Here is a tiny trained network, its code and every weight. The questions are about switching its units off for an input and a target symbol, where a switched-off unit gives its printed mean instead of its output.

import numpy as np


def w(rows, s, z=0):
    codes = np.array(rows[::2]) - 128.0
    scale = np.full(codes.shape[1], s)
    scale[-1] = z or s
    return codes * scale


def f(y):
    return np.maximum(y, 0)


def softmax(a):
    e = np.exp(a - a.max(-1, keepdims=True))
    return e / e.sum(-1, keepdims=True)


def log_softmax(a):
    a = a - a.max(-1, keepdims=True)
    return a - np.log(np.exp(a).sum(-1, keepdims=True))


def net(x, mask):
    ids = ['ΓΛΞΠΣαβεζηθμτψω'.index(c) for c in x.split()]
    T = len(ids)
    res = E[ids] + P[:T]
    u = 0
    for l in range(2):
        r = res
        for j in range(2):
            rows = slice(2 * j, 2 * j + 2)
            q, k, v = (r @ M[l][rows].T for M in (Q, K, V))
            z = softmax(np.where(np.tri(T) > 0, q @ k.T / 2**0.5, -1e9)) @ v
            o = O[l][rows]
            res = res + np.where(mask[u + j], z, o[:, -1]) @ o[:, :-1]
        u += 2
        y = f(res @ A[l][:, :-1].T + A[l][:, -1])
        res = res + np.where(mask[u : u + 12], y, B[l][:, -1]) @ B[l][:, :-1]
        u += 12
    return log_softmax(res[-1] @ U[:, :-1].T + U[:, -1])


Q, K, V, O, A, B = {}, {}, {}, {}, {}, {}
E = w([
[170,161,128,214,159,197,99],'Γ',
[113,168,162,103,150,220,198],'Λ',
[134,154,164,146,156,215,143],'Ξ',
[211,84,168,128,224,161,203],'Π',
[159,162,147,235,186,147,197],'Σ',
[109,156,203,163,150,203,151],'α',
[230,98,82,135,186,147,137],'β',
[153,144,114,107,114,236,71],'ε',
[165,61,181,49,155,187,99],'ζ',
[238,91,90,229,181,110,145],'η',
[189,113,82,52,129,195,219],'θ',
[177,48,216,201,163,124,58],'μ',
[92,241,30,192,67,147,182],'τ',
[86,241,193,139,38,64,18],'ψ',
[193,83,3,69,75,137,29],'ω',
],0.0052)
P = w([
[73,181,117,92,185,238,69],'0',
[145,174,102,149,196,189,103],'1',
[177,156,100,157,178,132,132],'2',
[176,110,135,154,123,113,141],'3',
[183,95,145,160,76,125,136],'4',
[198,83,140,176,25,129,134],'5',
[209,100,149,191,39,177,108],'6',
[227,96,165,210,2,228,74],'7',
],0.0052)
Q[0] = w([
[140,72,137,151,47,134,155],'0.h0',
[79,186,93,69,210,29,132],'0.h0',
[231,60,203,199,2,251,115],'0.h1',
[51,108,202,49,109,31,130],'0.h1',
],0.008)
K[0] = w([
[208,67,174,200,132,60,195],'0.h0',
[84,185,107,94,217,146,107],'0.h0',
[184,91,104,166,21,74,162],'0.h1',
[132,130,84,143,254,172,193],'0.h1',
],0.0096)
V[0] = w([
[159,84,140,176,133,77,213],'0.h0',
[93,173,86,51,113,152,157],'0.h0',
[129,117,81,52,92,101,124],'0.h1',
[105,151,254,92,114,103,91],'0.h1',
],0.0098)
O[0] = w([
[42,156,87,20,163,169,137,5],'0.h0',
[142,67,148,197,70,143,222,61],'0.h0',
[117,38,84,112,85,93,146,16],'0.h1',
[191,171,219,38,95,2,151,85],'0.h1',
],0.0071,0.0017)
A[0] = w([
[158,115,116,141,76,139,33,213],'0.n0',
[109,94,99,172,224,254,116,219],'0.n1',
[161,134,167,107,188,183,202,252],'0.n2',
[129,242,156,200,66,133,144,226],'0.n3',
[181,208,159,71,201,125,113,184],'0.n4',
[161,104,186,181,44,137,112,218],'0.n5',
[113,198,78,161,106,136,42,214],'0.n6',
[217,81,156,139,96,136,104,215],'0.n7',
[147,45,143,116,130,189,149,220],'0.n8',
[178,132,84,115,108,114,69,222],'0.n9',
[189,203,189,135,132,133,161,203],'0.n10',
[91,207,169,223,29,142,134,236],'0.n11',
],0.007,0.0028)
B[0] = w([
[187,126,59,153,100,111,71,226],'0.n0',
[147,121,88,189,242,171,115,253],'0.n1',
[172,115,197,140,254,104,182,214],'0.n2',
[136,212,97,199,107,89,168,239],'0.n3',
[193,219,210,94,173,91,99,191],'0.n4',
[193,111,64,207,106,70,150,234],'0.n5',
[121,223,58,153,102,141,61,217],'0.n6',
[228,76,127,160,110,74,110,236],'0.n7',
[216,47,103,153,202,122,143,197],'0.n8',
[183,128,113,103,73,122,57,204],'0.n9',
[188,179,172,158,129,77,152,224],'0.n10',
[129,204,43,222,105,90,183,238],'0.n11',
],0.0054,0.0057)
Q[1] = w([
[29,101,157,3,84,139,140],'1.h0',
[127,165,105,154,117,127,66],'1.h0',
[14,55,161,42,22,108,119],'1.h1',
[30,93,184,75,61,149,165],'1.h1',
],0.005)
K[1] = w([
[155,180,158,253,209,74,166],'1.h0',
[88,97,153,33,133,204,173],'1.h0',
[202,116,138,205,212,97,185],'1.h1',
[205,102,152,174,222,107,161],'1.h1',
],0.0039)
V[1] = w([
[101,214,200,135,161,101,254],'1.h0',
[120,16,183,68,156,148,251],'1.h0',
[125,204,52,165,11,86,118],'1.h1',
[163,78,134,100,110,83,11],'1.h1',
],0.0062)
O[1] = w([
[209,192,190,140,62,201,84,98],'1.h0',
[192,143,64,93,114,182,210,21],'1.h0',
[48,71,203,82,60,133,158,250],'1.h1',
[112,153,57,45,183,1,187,143],'1.h1',
],0.0061,0.013)
A[1] = w([
[97,89,177,119,65,115,124,253],'1.n0',
[212,169,78,83,153,78,113,240],'1.n1',
[199,189,207,156,86,235,100,89],'1.n2',
[128,119,178,90,66,86,138,242],'1.n3',
[119,85,109,160,196,207,137,214],'1.n4',
[137,127,30,149,196,230,124,170],'1.n5',
[199,67,118,182,99,118,180,160],'1.n6',
[198,107,115,139,78,88,115,198],'1.n7',
[103,79,161,123,67,120,106,251],'1.n8',
[87,184,158,132,211,137,39,154],'1.n9',
[2,83,104,137,183,62,213,163],'1.n10',
[216,219,160,112,118,158,134,121],'1.n11',
],0.0059,0.0038)
B[1] = w([
[62,136,166,91,116,179,181,237],'1.n0',
[175,246,123,80,193,90,188,231],'1.n1',
[186,93,112,70,3,142,54,218],'1.n2',
[77,166,153,82,132,160,186,237],'1.n3',
[77,88,31,100,117,203,112,213],'1.n4',
[68,149,41,55,142,234,171,209],'1.n5',
[132,68,108,169,96,116,214,233],'1.n6',
[131,136,142,157,147,116,201,254],'1.n7',
[62,132,174,108,118,181,176,234],'1.n8',
[47,159,194,91,156,122,32,205],'1.n9',
[127,81,64,37,28,86,59,212],'1.n10',
[209,158,107,48,49,107,111,197],'1.n11',
],0.0061,0.0065)
U = w([
[117,122,156,183,146,114,58,93],'Γ',
[190,103,113,137,71,132,140,47],'Λ',
[175,117,131,160,103,111,102,38],'Ξ',
[142,175,92,16,98,170,134,217],'Π',
[118,141,135,62,98,168,47,75],'Σ',
[185,119,147,117,86,104,79,36],'α',
[81,162,103,141,189,163,161,203],'β',
[136,101,148,254,180,89,147,159],'ε',
[187,164,109,161,171,77,217,145],'ζ',
[52,172,128,95,191,172,79,150],'η',
[141,130,72,131,134,185,235,91],'θ',
[142,198,161,98,192,60,82,76],'μ',
[57,40,144,189,93,219,107,141],'τ',
[82,139,197,67,102,116,208,249],'ψ',
[96,74,79,79,99,65,116,98],'ω',
],0.0055,0.0019)

Each question gives the input, a string of symbols that net reads in full, and the target symbol t.
The units are the heads (2 rows each of Q, K, V and O) and the neurons (one row each of A and B). Each row of codes is followed by its name. A weight is (code - 128) times the scale printed after its matrix; where a second scale follows, it is the last column's (O, A, B and U).
mask holds one flag per unit, layer by layer, with each layer's heads first. A switched-off unit (its flag False) gives its mean, the last column of its rows in O or B, instead of its output. The means were averaged over made-up inputs and are rounded, as every weight is.
A unit's drop is (log p(t) with every unit on - log p(t) with that unit switched off) / (log p(t) with every unit on - log p(t) with every unit switched off).
most important unit: the unit with the biggest drop
k most important neurons: the k neurons with the biggest drops, biggest first
k most important neurons of layer l: the k neurons of layer l with the biggest drops, biggest first
which heads matter: for each layer, one digit per head in row order, 1 if its drop is at least 0.15 and else 0, layers parted by /
input Γ ω Γ η ζ η β Γ, target η: which heads matter -> 11 / 00
input ζ τ τ ω α, target ω: which heads matter -> 11 / 10
input ψ Π Π θ ω Π, target ω: which heads matter -> 01 / 11
input θ β τ ε θ Π, target θ: which heads matter -> 11 / 11
input μ ψ μ, target ψ: 4 most important neurons -> [0.n1 0.n2 0.n6 1.n3]
input ω μ ζ Λ μ ω Λ ε, target ω: most important unit -> 1.h0
input ψ ε Γ, target ψ: which heads matter -> 11 / 01
input Λ ω Σ Π, target ω: 4 most important neurons -> [1.n10 0.n2 0.n9 0.n10]
input τ Γ τ Σ Λ, target τ: which heads matter -> 01 / 01
input Λ Ξ Ξ τ Σ Π, target τ: which heads matter -> 01 / 01
input ψ β ψ Π τ, target ψ: which heads matter -> 00 / 01
input ζ Ξ ψ Λ, target ψ: 2 most important neurons -> [0.n2 0.n1]
input Ξ α μ Σ ω β ζ, target ω: 2 most important neurons -> [1.n10 0.n2]
input β β α ζ ζ ζ, target ζ: most important unit -> 1.h1
input Λ η τ ε Π Σ Γ ψ, target ψ: which heads matter -> 10 / 01
input Π ζ Π θ, target θ: which heads matter -> 01 / 11
input Λ ω Π ψ Λ τ Γ, target τ: which heads matter -> 10 / 01
input Ξ η ψ Π τ ζ, target τ: which heads matter -> 01 / 01
input η β ω ψ ψ Π θ ψ, target ψ: 3 most important neurons -> [0.n1 0.n2 0.n8]
input β ψ ω ψ, target ω: 2 most important neurons of layer 1 -> [1.n10 1.n1]
input Γ Π η η, target η: most important unit -> 0.h0
input Π η θ, target Π: 2 most important neurons -> [1.n5 0.n5]
input Σ ζ ψ ψ Γ θ, target ψ: 2 most important neurons of layer 0 -> [0.n1 0.n2]
input ψ μ μ θ ω Λ θ, target ω: 2 most important neurons of layer 0 -> [0.n2 0.n9]
